Below is a small trained network, with its code and all its weights. Each question gives an input and a target symbol and asks what happens when units are switched off, that is, made to give their printed mean instead of their output.

import numpy as np


def w(rows, s, z=0):
    codes = np.array(rows[::2]) - 128.0
    scale = np.full(codes.shape[1], s)
    scale[-1] = z or s
    return codes * scale


def softmax(a):
    e = np.exp(a - a.max(-1, keepdims=True))
    return e / e.sum(-1, keepdims=True)


def log_softmax(a):
    a = a - a.max(-1, keepdims=True)
    return a - np.log(np.exp(a).sum(-1, keepdims=True))


def net(x, mask):
    ids = ['ΞΣΩαβδεζηθλμτφψ'.index(c) for c in x.split()]
    T = len(ids)
    res = E[ids] + P[:T]
    u = 0
    for l in range(2):
        r = res
        for j in range(3):
            rows = slice(4 * j, 4 * j + 4)
            q, k, v = (r @ M[l][rows].T for M in (Q, K, V))
            z = softmax(np.where(np.tri(T) > 0, q @ k.T / 4**0.5, -1e9)) @ v
            o = O[l][rows]
            res = res + np.where(mask[u + j], z, o[:, -1]) @ o[:, :-1]
        u += 3
    return log_softmax(res[-1] @ U[:, :-1].T + U[:, -1])


Q, K, V, O = {}, {}, {}, {}
E = w([
[115,229,23,109,193,103,86,88],'Ξ',
[170,139,24,110,108,157,63,173],'Σ',
[74,113,109,171,170,149,219,137],'Ω',
[118,185,55,89,192,225,140,143],'α',
[157,153,131,47,161,145,159,37],'β',
[184,88,159,144,205,222,199,109],'δ',
[135,122,148,176,230,93,166,65],'ε',
[181,41,193,132,140,74,185,79],'ζ',
[248,103,61,113,79,159,68,68],'η',
[63,236,25,17,104,102,140,39],'θ',
[81,87,144,90,123,74,206,145],'λ',
[171,47,103,77,56,184,156,156],'μ',
[184,51,90,196,66,102,153,60],'τ',
[99,166,8,178,106,162,153,76],'φ',
[174,175,88,27,177,120,52,141],'ψ',
],0.014)
P = w([
[83,38,54,131,179,145,105,117],'0',
[175,158,129,133,98,139,176,139],'1',
[136,60,162,116,213,127,128,177],'2',
[186,120,69,130,169,104,185,137],'3',
[68,129,200,129,92,193,48,74],'4',
[170,199,138,139,92,149,176,188],'5',
[113,105,124,41,146,168,112,67],'6',
[244,120,74,141,178,84,220,127],'7',
[56,165,245,96,127,199,66,98],'8',
[188,214,136,123,56,142,212,225],'9',
[162,85,106,54,138,198,100,43],'10',
[187,163,93,87,121,106,187,175],'11',
[69,164,250,113,156,211,95,80],'12',
[179,125,106,148,88,111,213,180],'13',
],0.015)
Q[0] = w([
[159,87,47,12,189,125,187,51],'L0H1',
[100,101,119,112,144,177,99,68],'L0H1',
[179,81,68,91,170,176,176,123],'L0H1',
[220,144,50,139,161,38,228,197],'L0H1',
[172,66,84,120,114,141,110,73],'L0H2',
[96,162,117,135,121,185,153,93],'L0H2',
[124,149,73,154,154,88,74,171],'L0H2',
[100,117,181,136,86,132,67,176],'L0H2',
[118,119,86,76,114,159,104,130],'L0H3',
[165,123,171,115,180,170,124,158],'L0H3',
[124,103,148,176,160,118,154,107],'L0H3',
[98,141,103,86,126,132,134,151],'L0H3',
],0.011)
K[0] = w([
[171,78,16,82,197,87,184,124],'L0H1',
[246,169,127,181,93,104,227,154],'L0H1',
[177,64,8,111,188,64,184,140],'L0H1',
[85,2,83,102,199,154,83,48],'L0H1',
[211,148,93,115,159,105,120,97],'L0H2',
[181,176,90,99,159,105,169,199],'L0H2',
[67,71,127,98,183,139,77,70],'L0H2',
[147,157,165,163,77,190,39,145],'L0H2',
[135,173,73,106,145,128,105,140],'L0H3',
[130,154,86,128,110,47,119,175],'L0H3',
[80,102,84,138,183,128,68,124],'L0H3',
[123,173,148,148,139,91,127,162],'L0H3',
],0.0087)
V[0] = w([
[91,118,136,165,172,150,202,157],'L0H1',
[117,186,43,220,120,140,138,114],'L0H1',
[143,187,154,38,134,253,81,68],'L0H1',
[239,34,183,150,22,107,102,163],'L0H1',
[200,219,152,150,99,148,101,196],'L0H2',
[158,139,157,88,193,110,109,127],'L0H2',
[172,138,122,121,138,55,106,162],'L0H2',
[99,171,125,97,162,99,175,197],'L0H2',
[215,169,160,145,126,154,172,86],'L0H3',
[128,141,170,156,117,91,182,176],'L0H3',
[126,159,165,150,134,105,139,139],'L0H3',
[96,117,154,135,140,209,143,143],'L0H3',
],0.011)
O[0] = w([
[129,101,134,88,94,132,37,175,142],'L0H1',
[104,142,53,252,84,31,82,93,215],'L0H1',
[147,148,85,108,174,226,169,57,137],'L0H1',
[21,161,145,124,153,111,191,156,1],'L0H1',
[122,220,94,189,183,155,65,146,94],'L0H2',
[162,117,184,119,255,122,127,120,147],'L0H2',
[115,198,155,54,195,84,101,148,138],'L0H2',
[226,115,127,123,89,148,53,138,161],'L0H2',
[115,114,159,159,143,176,204,71,165],'L0H3',
[136,130,162,175,94,86,184,81,54],'L0H3',
[107,97,183,202,167,90,113,101,75],'L0H3',
[164,120,112,118,126,236,119,181,114],'L0H3',
],0.0087,0.0097)
Q[1] = w([
[198,171,55,143,102,86,207,167],'L1H1',
[149,134,199,66,117,200,119,119],'L1H1',
[2,26,148,133,115,195,35,77],'L1H1',
[114,160,167,157,217,125,120,8],'L1H1',
[75,147,222,172,89,115,91,154],'L1H2',
[160,131,64,193,135,135,88,154],'L1H2',
[93,165,143,221,76,188,38,28],'L1H2',
[140,157,127,167,108,147,218,130],'L1H2',
[25,69,116,157,163,152,43,114],'L1H3',
[142,160,75,157,125,83,163,183],'L1H3',
[117,141,167,166,122,140,57,119],'L1H3',
[164,125,74,178,212,156,158,123],'L1H3',
],0.0073)
K[1] = w([
[55,55,58,72,146,128,50,47],'L1H1',
[125,123,109,124,57,160,136,114],'L1H1',
[192,236,236,170,109,117,133,110],'L1H1',
[116,168,159,128,126,134,105,98],'L1H1',
[98,154,163,161,118,128,49,151],'L1H2',
[124,84,75,148,165,139,146,141],'L1H2',
[161,224,173,130,81,123,141,156],'L1H2',
[33,88,172,126,66,180,120,96],'L1H2',
[94,144,168,171,125,132,153,124],'L1H3',
[108,139,2,155,140,109,94,198],'L1H3',
[145,124,130,149,149,98,68,130],'L1H3',
[105,81,75,119,175,159,161,107],'L1H3',
],0.008)
V[1] = w([
[134,141,107,119,87,224,82,214],'L1H1',
[136,193,134,80,170,116,130,153],'L1H1',
[143,119,119,129,249,114,76,183],'L1H1',
[43,105,134,168,127,191,83,55],'L1H1',
[108,47,84,108,171,102,101,142],'L1H2',
[170,136,184,70,175,51,59,33],'L1H2',
[82,195,100,63,67,107,150,112],'L1H2',
[132,177,97,125,86,145,98,150],'L1H2',
[179,128,151,86,124,132,148,160],'L1H3',
[96,98,29,128,121,149,67,164],'L1H3',
[140,94,112,99,114,116,131,85],'L1H3',
[188,130,112,157,183,175,152,72],'L1H3',
],0.011)
O[1] = w([
[7,126,92,138,138,183,107,183,181],'L1H1',
[92,163,138,111,127,130,156,114,80],'L1H1',
[112,177,88,142,31,90,132,104,106],'L1H1',
[122,131,109,187,186,86,83,121,117],'L1H1',
[162,225,122,144,161,102,136,97,192],'L1H2',
[155,104,178,190,107,152,164,193,147],'L1H2',
[169,93,159,176,192,82,133,169,134],'L1H2',
[175,70,54,127,145,93,154,160,146],'L1H2',
[154,103,111,163,144,118,132,215,136],'L1H3',
[82,105,178,143,123,114,127,99,253],'L1H3',
[111,135,120,153,123,175,123,124,195],'L1H3',
[139,153,100,187,148,158,113,101,138],'L1H3',
],0.011,0.028)
U = w([
[108,133,93,171,172,90,254,90,88],'Ξ',
[116,99,193,115,102,110,45,127,4],'Σ',
[145,113,139,121,121,104,99,212,128],'Ω',
[208,103,64,159,183,73,154,174,161],'α',
[91,158,98,193,127,62,140,169,130],'β',
[139,128,127,109,131,122,221,187,237],'δ',
[109,120,92,109,181,119,210,167,138],'ε',
[171,171,61,94,129,121,79,140,115],'ζ',
[136,192,227,120,83,129,76,120,131],'η',
[193,198,114,172,82,56,47,170,79],'θ',
[123,150,101,72,91,161,207,89,177],'λ',
[169,210,89,165,158,117,167,182,147],'μ',
[71,121,162,146,103,51,188,126,223],'τ',
[142,77,144,118,144,191,237,73,100],'φ',
[132,118,123,146,66,74,112,63,53],'ψ',
],0.0054,0.0039)

Each question gives the input, a string of symbols that net reads in full, and the target symbol t.
The units are the heads (4 rows each of Q, K, V and O). Each row of codes is followed by its name. A weight is (code - 128) times the scale printed after its matrix; where a second scale follows, it is the last column's (O and U).
mask holds one flag per head, layer by layer. A switched-off head (its flag False) gives its mean, the last column of its rows in O, instead of its output. The means were averaged over made-up inputs and are rounded, as every weight is.
A unit's drop is (log p(t) with every unit on - log p(t) with that unit switched off) / (log p(t) with every unit on - log p(t) with every unit switched off).
The circuit of an input: a set's keep is (log p(t) with only the set's units on - log p(t) with every unit switched off) / (log p(t) with every unit on - log p(t) with every unit switched off). Starting from all 6 units, units are removed one at a time, each time the one whose removal leaves the highest keep (on an exact tie, the one counted first), for as long as the keep stays at least 0.8.
units of the circuit, in order: the units of the circuit, biggest drop first
most important unit: the unit with the biggest drop
heads that matter: for each layer, one digit per head in row order, 1 if its drop is at least 0.15 and else 0, layers parted by /
input ε β α θ Ω Σ δ, target α: most important unit : L1H3
input μ ε Ξ μ θ μ Ξ, target ε: units of the circuit, in order : (L0H1 L1H1 L1H3 L0H2)
input λ α θ τ β α, target δ: heads that matter : 101 / 101
input ψ Ω θ ζ, target λ: units of the circuit, in order : (L1H1 L0H1 L0H3)
input μ τ Ω ψ η β μ θ τ φ θ φ, target ε: units of the circuit, in order : (L0H3 L0H2 L1H1 L0H1)
input ψ ψ ε τ τ Ξ α, target τ: units of the circuit, in order : (L0H1 L1H3)
input ψ Ω θ α β α α λ Σ α β, target Ω: units of the circuit, in order : (L0H1 L1H3)
input ε φ ε Σ Ξ β φ ε β ψ λ, target η: units of the circuit, in order : (L0H2 L1H2)
input Σ θ Ω α ζ, target α: units of the circuit, in order : (L0H1 L1H2 L1H1)
input μ λ τ φ τ ζ θ, target ψ: heads that matter : 100 / 000
input β τ α α Σ φ η τ α μ β μ η, target ε: heads that matter : 100 / 100
input τ ε Ξ θ θ Ω ζ φ, target α: heads that matter : 010 / 100
input θ λ α λ μ θ ε α ζ τ λ ψ, target φ: units of the circuit, in order : (L0H3 L0H1 L0H2 L1H2)
input α φ Ξ α β θ ψ β δ η, target β: heads that matter : 001 / 101
input β ε ψ θ Ω φ, target μ: heads that matter : 110 / 011
input λ θ φ β τ τ ζ θ μ ψ, target δ: heads that matter : 111 / 101
input θ Σ μ η α, target β: heads that matter : 010 / 100
input θ ε Ω, target α: most important unit : L0H2
input Ω η η θ η ψ η β μ, target μ: heads that matter : 110 / 101
input φ δ λ τ, target Σ: most important unit : L1H3
input Ω α ζ φ Ξ β θ φ Σ β δ φ θ Ω, target Ω: heads that matter : 111 / 100
input Ω λ Σ ζ μ η θ φ, target Ω: units of the circuit, in order : (L0H1 L0H2 L1H1 L0H3)
input τ ψ θ τ Ξ θ η η Σ Ω Ξ θ, target α: units of the circuit, in order : (L0H2 L1H1)
input δ β τ η α θ α, target Ξ: units of the circuit, in order : (L0H1 L0H3)
input Ξ Ξ ε β μ η α μ τ Ω β φ, target ψ: units of the circuit, in order : (L0H1 L0H3 L1H3)
input β η β η θ, target Ξ: units of the circuit, in order : (L0H1 L1H1)
input ε η Ω δ β τ δ θ τ, target τ: units of the circuit, in order : (L0H1)
input Ω τ β η δ Ω α φ τ, target Σ: units of the circuit, in order : (L0H1 L0H2 L1H1 L1H3)
input δ ζ Ω ε Ω ζ θ δ θ ζ ε α, target ζ: heads that matter : 010 / 111
input θ Σ Ξ θ μ, target β: heads that matter : 110 / 100
